Below are the code and all the weights of a small trained network. Each question names an input and a class and asks about switching units off, where a switched-off unit gives its printed mean instead of its output.

import numpy as np


def w(rows, s, z=0):
    codes = np.array(rows[::2]) - 128.0
    scale = np.full(codes.shape[1], s)
    scale[-1] = z or s
    return codes * scale


def f(y):
    return np.maximum(y, 0)


def log_softmax(a):
    a = a - a.max(-1, keepdims=True)
    return a - np.log(np.exp(a).sum(-1, keepdims=True))


def net(x, mask):
    res = np.array(x, float).reshape(1, 4) / 4 @ E
    y = f(res @ A[0][:, :-1].T + A[0][:, -1])
    res = res + np.where(mask, y, B[0][:, -1]) @ B[0][:, :-1]
    return log_softmax(res[-1] @ U[:, :-1].T + U[:, -1])


A, B = {}, {}
E = w([
[133,153,111,82,119,209,92,162,145,64,218,112],'x0',
[197,138,179,55,117,145,174,164,72,238,146,152],'x1',
[121,69,105,56,190,126,82,71,104,185,126,161],'x2',
[147,112,34,110,9,89,60,143,180,200,152,64],'x3',
],0.013)
A[0] = w([
[124,161,93,111,82,135,105,128,192,129,82,69,175],'neuron 1',
[49,123,86,225,126,132,66,39,152,87,110,127,74],'neuron 2',
[146,124,70,70,76,73,164,139,173,194,163,95,168],'neuron 3',
[159,138,183,163,67,92,214,253,64,174,183,85,74],'neuron 4',
[69,99,126,87,147,119,51,63,121,161,112,139,36],'neuron 5',
[169,105,121,175,115,58,200,20,148,125,85,138,80],'neuron 6',
[144,164,96,128,104,60,160,113,131,194,59,172,91],'neuron 7',
[145,121,117,220,111,86,104,110,138,163,22,124,51],'neuron 8',
[170,158,65,75,123,254,103,123,173,63,206,108,73],'neuron 9',
[111,26,114,37,184,127,35,53,166,172,130,181,127],'neuron 10',
[139,93,39,116,45,90,112,88,185,177,111,57,3],'neuron 11',
[56,122,125,211,64,122,72,108,196,45,68,124,48],'neuron 12',
[123,171,141,202,103,105,145,249,192,72,58,52,94],'neuron 13',
],0.0075,0.0047)
B[0] = w([
[95,116,210,139,114,115,142,137,180,75,90,171,212],'neuron 1',
[157,165,231,55,58,204,149,88,157,239,192,242,242],'neuron 2',
[62,146,218,122,121,128,159,121,123,142,46,207,232],'neuron 3',
[212,90,88,92,77,173,75,147,68,69,141,186,224],'neuron 4',
[157,94,78,120,132,154,92,216,121,65,131,122,180],'neuron 5',
[127,121,138,101,254,52,107,196,124,141,171,100,203],'neuron 6',
[158,117,197,72,148,112,100,154,193,162,158,83,202],'neuron 7',
[176,152,155,145,220,76,56,161,179,138,164,73,206],'neuron 8',
[160,223,214,37,198,34,73,179,170,112,140,66,226],'neuron 9',
[106,42,70,163,44,142,79,193,91,56,143,169,239],'neuron 10',
[118,172,99,128,184,108,229,109,163,83,62,202,237],'neuron 11',
[213,88,131,22,124,176,60,67,65,132,152,201,250],'neuron 12',
[160,31,111,218,126,143,84,232,147,77,91,160,247],'neuron 13',
],0.008,0.012)
U = w([
[209,93,150,50,53,185,132,98,110,237,156,153,119],'0',
[151,135,146,91,191,7,75,170,191,117,156,27,85],'1',
[143,19,69,182,78,142,89,190,133,42,110,105,102],'2',
[60,138,171,129,211,149,254,97,126,32,43,178,155],'3',
[95,99,200,159,59,96,123,114,123,135,146,104,246],'4',
[136,179,75,220,82,131,158,33,128,188,146,92,95],'5',
[72,163,107,203,74,104,181,56,141,142,137,54,93],'6',
[97,126,101,203,54,120,211,59,132,155,174,51,92],'7',
],0.0094,0.011)

Each question gives the input, the list of numbers given to net, and the class t.
The units are the neurons (one row each of A and B). Each row of codes is followed by its name. A weight is (code - 128) times the scale printed after its matrix; where a second scale follows, it is the last column's (A, B and U).
mask holds one flag per neuron, in row order. A switched-off neuron (its flag False) gives its mean, the last column of its row in B, instead of its output. The means were averaged over made-up inputs and are rounded, as every weight is.
A unit's drop is (log p(t) with every unit on - log p(t) with that unit switched off) / (log p(t) with every unit on - log p(t) with every unit switched off).
The circuit of an input: a set's keep is (log p(t) with only the set's units on - log p(t) with every unit switched off) / (log p(t) with every unit on - log p(t) with every unit switched off). Starting from the 12 units with the biggest drops (on a tie, the unit counted first), units are removed one at a time, each time the one whose removal leaves the highest keep (on an exact tie, the one counted first), for as long as the keep stays at least 0.8.
circuit, biggest first: the units of the circuit, biggest drop first
unit that matters most: the unit with the biggest drop
k most important neurons: the k neurons with the biggest drops, biggest first
drop when u is switched off: that unit's drop, to one decimal
input [1,1,5,4], class 2: unit that matters most => neuron 10
input [1,-4,4,-3], class 0: circuit, biggest first => neuron 2; neuron 11
input [-1,-5,-2,-4], class 0: circuit, biggest first => neuron 2; neuron 12
input [-4,-6,-5,5], class 0: 2 most important neurons => neuron 2; neuron 12
input [6,0,-6,4], class 1: 2 most important neurons => neuron 9; neuron 10
input [-6,-4,7,-5], class 2: 3 most important neurons => neuron 10; neuron 9; neuron 5
input [2,-7,5,8], class 3: 3 most important neurons => neuron 11; neuron 1; neuron 3
input [-5,-6,-7,-7], class 2: 3 most important neurons => neuron 13; neuron 11; neuron 3
input [-7,-7,7,-1], class 0: 2 most important neurons => neuron 2; neuron 9
input [-8,-7,-1,1], class 1: 3 most important neurons => neuron 8; neuron 6; neuron 4
input [6,4,-6,8], class 3: circuit, biggest first => neuron 3; neuron 11
input [-5,-4,7,-2], class 2: 3 most important neurons => neuron 10; neuron 9; neuron 5
input [2,1,-5,7], class 3: circuit, biggest first => neuron 11; neuron 3
input [-6,-8,-8,5], class 0: 3 most important neurons => neuron 2; neuron 12; neuron 10
input [6,-5,4,6], class 1: 3 most important neurons => neuron 9; neuron 4; neuron 5
input [-5,0,8,7], class 2: circuit, biggest first => neuron 10
input [4,4,6,2], class 2: 2 most important neurons => neuron 10; neuron 2
input [8,3,7,-8], class 1: 2 most important neurons => neuron 9; neuron 11
input [8,2,-4,6], class 1: drop when neuron 9 is switched off => 2.4
input [-8,1,-8,-8], class 1: unit that matters most => neuron 6
input [1,-5,0,3], class 0: drop when neuron 12 is switched off => 0.2
input [-3,-8,8,6], class 0: drop when neuron 7 is switched off => 0.0
